Each row has a name. After each piece below comes the name of the row it's from, unless a question asks for something else. Each question is about the rows just above it. Places in a row count from 0.

[ 91 120 131 132 160  65 157 100 164] : J_486
[ 52 106 153 132 109 145 141 162 164] : J_428
[169 119 131  99 136 146 127 167 131] : J_83
[141] is at row and place -> J_428, 6
Row and place of [157] in the named rows: -> J_486, 6
Row and place of [99] in the named rows: -> J_83, 3

[113 133 159 185 113] -> J_387
[125 134 160 185  96] -> J_261
[125 134 160 113 102] -> J_831
[122 119 108 134 121] -> J_766
[116 167 123  97  89] -> J_243
[132 167 149 167  90] -> J_9
[127 133 143  99 120] -> J_197
[137 114 166 122  80] -> J_946
Row and place of [159] in the named rows: -> J_387, 2
[166] is at row and place -> J_946, 2
[114] is at row and place -> J_946, 1
[119] is at row and place -> J_766, 1
[96] is at row and place -> J_261, 4
Row and place of [99] in the named rows: -> J_197, 3
Where in the named rows is [121]? -> J_766, 4

[101 139 126 158  92 164 159 107 160 119 160 140  91 109 124 122 142 145
 148 102 114 145 170 105 142 146 154 138 138 156 135 116 132 160 103 122
 139 138 103 144 168 172 143 123 126 131 143 108  84 115 154 132 103 143
 163 137  90 100 103 134  94 163 128] -> J_208
[141 119  90  77 105 129 148 144 105 158 163 117 106 138 152 161 150  51
  93 157 170  82 123 157 104 138 163 144 109 118 139 139 185 130 139 129
 129 105 144 105  60 101 124 142 145 101 115 187 164 163  90 135 147  73
 126 110 138 161 138  92 183 117 130] -> J_966
[ 99 124 136 144  72 168 187  93 155 142 164 133  71  97 129 138 146 133
 148 103 137 137 181  87 155 161 167 118 126 140 131 115 172 159  97 131
 123 131  98 104 147 179 134 141 119 115 124 132  87 146 136 171 101 145
 157 131 117 114 117 135 106 145 127] -> J_798
[141 119  90  77 153 129 148 144 105 158 163 117 106 102 152 161 150  51
  93 157 170  82 123 157 104 138 163 144 109 118 139 139 185 130 139 129
 129 105 144 105  60 101 124 142 145 101 115 187 164 163 152 178  84 145
 146 138 112 113 125 139 101 128 127] -> J_218
[101 139 126 158  92 164 159 107 160 119 160 140  91 109 124 122 142 161
 148 102 114 145 170 105 145 146 154 138 138 156 135 116 132 160  89 122
 139 138 103 144 168 156 143 123 126 131 143 108  84 115 154 132 103 143
 163 137  91  98 103 134  94 163 128] -> J_310
[101 139 126 158  92 164 159 107 160 119 160 140  91 109 124 122 142 161
 148 102 114 145 170 105 145 146 154 138 138 156 135 116 132 160  89 122
 139 138 103 144 168 156 143 123 126 131 129 135  98 137 131 154 109 116
 143 130 107 119 123 124 123 135 134] -> J_664
[101 139 126 158  92 164 159 107 160 119 160 140  91 109 124 122 142 161
 148 102 114 145 170 105 145 146 154 138 138 156 135 116 132 160  89 122
 139 138 103 144 168 156 143 123 126 131 129 135  98 137 131 154 109 116
 143 130 107 119 123 124 123 135 134] is in which row? -> J_664
asked: [141 119  90  77 105 129 148 144 105 158 163 117 106 138 152 161 150  51
  93 157 170  82 123 157 104 138 163 144 109 118 139 139 185 130 139 129
 129 105 144 105  60 101 124 142 145 101 115 187 164 163  90 135 147  73
 126 110 138 161 138  92 183 117 130] -> J_966
Row and place of [71] in the named rows: -> J_798, 12
[100] is at row and place -> J_208, 57
asked: [101 139 126 158  92 164 159 107 160 119 160 140  91 109 124 122 142 145
 148 102 114 145 170 105 142 146 154 138 138 156 135 116 132 160 103 122
 139 138 103 144 168 172 143 123 126 131 143 108  84 115 154 132 103 143
 163 137  90 100 103 134  94 163 128] -> J_208

[ 95 197 145 149 106] -> J_326
[168 124 137 155 133] -> J_241
[142 153 104 132 103] -> J_744
[144 149 139  79 120] -> J_882
[ 95  93 158 204  86] -> J_288
[119 156 108 128 198] -> J_523
[114 102 135 127  86] -> J_380
[168 124 128  93 132] -> J_170
[143 141 125 114 136] -> J_193
[ 86 106 138 154  92] -> J_468
[ 84 107 146 126 111] -> J_271
Row and place of [104] in the named rows: -> J_744, 2
Row and place of [198] in the named rows: -> J_523, 4
Row and place of [145] in the named rows: -> J_326, 2
Row and place of [120] in the named rows: -> J_882, 4
Row and place of [155] in the named rows: -> J_241, 3
Where in the named rows is [136]? -> J_193, 4
Row and place of [127] in the named rows: -> J_380, 3

[132 128 116 124 116 136 133 135] -> J_165
[126 195 125 116 129 132 131 130] -> J_913
[123 128 196 129 122 141 133 129] -> J_952
Where in the named rows is [125]? -> J_913, 2
Row and place of [196] in the named rows: -> J_952, 2
Where in the named rows is [141]? -> J_952, 5
Where do [132 128 116 124 116 136 133 135] appear? -> J_165
Where in the named rows is [123]? -> J_952, 0

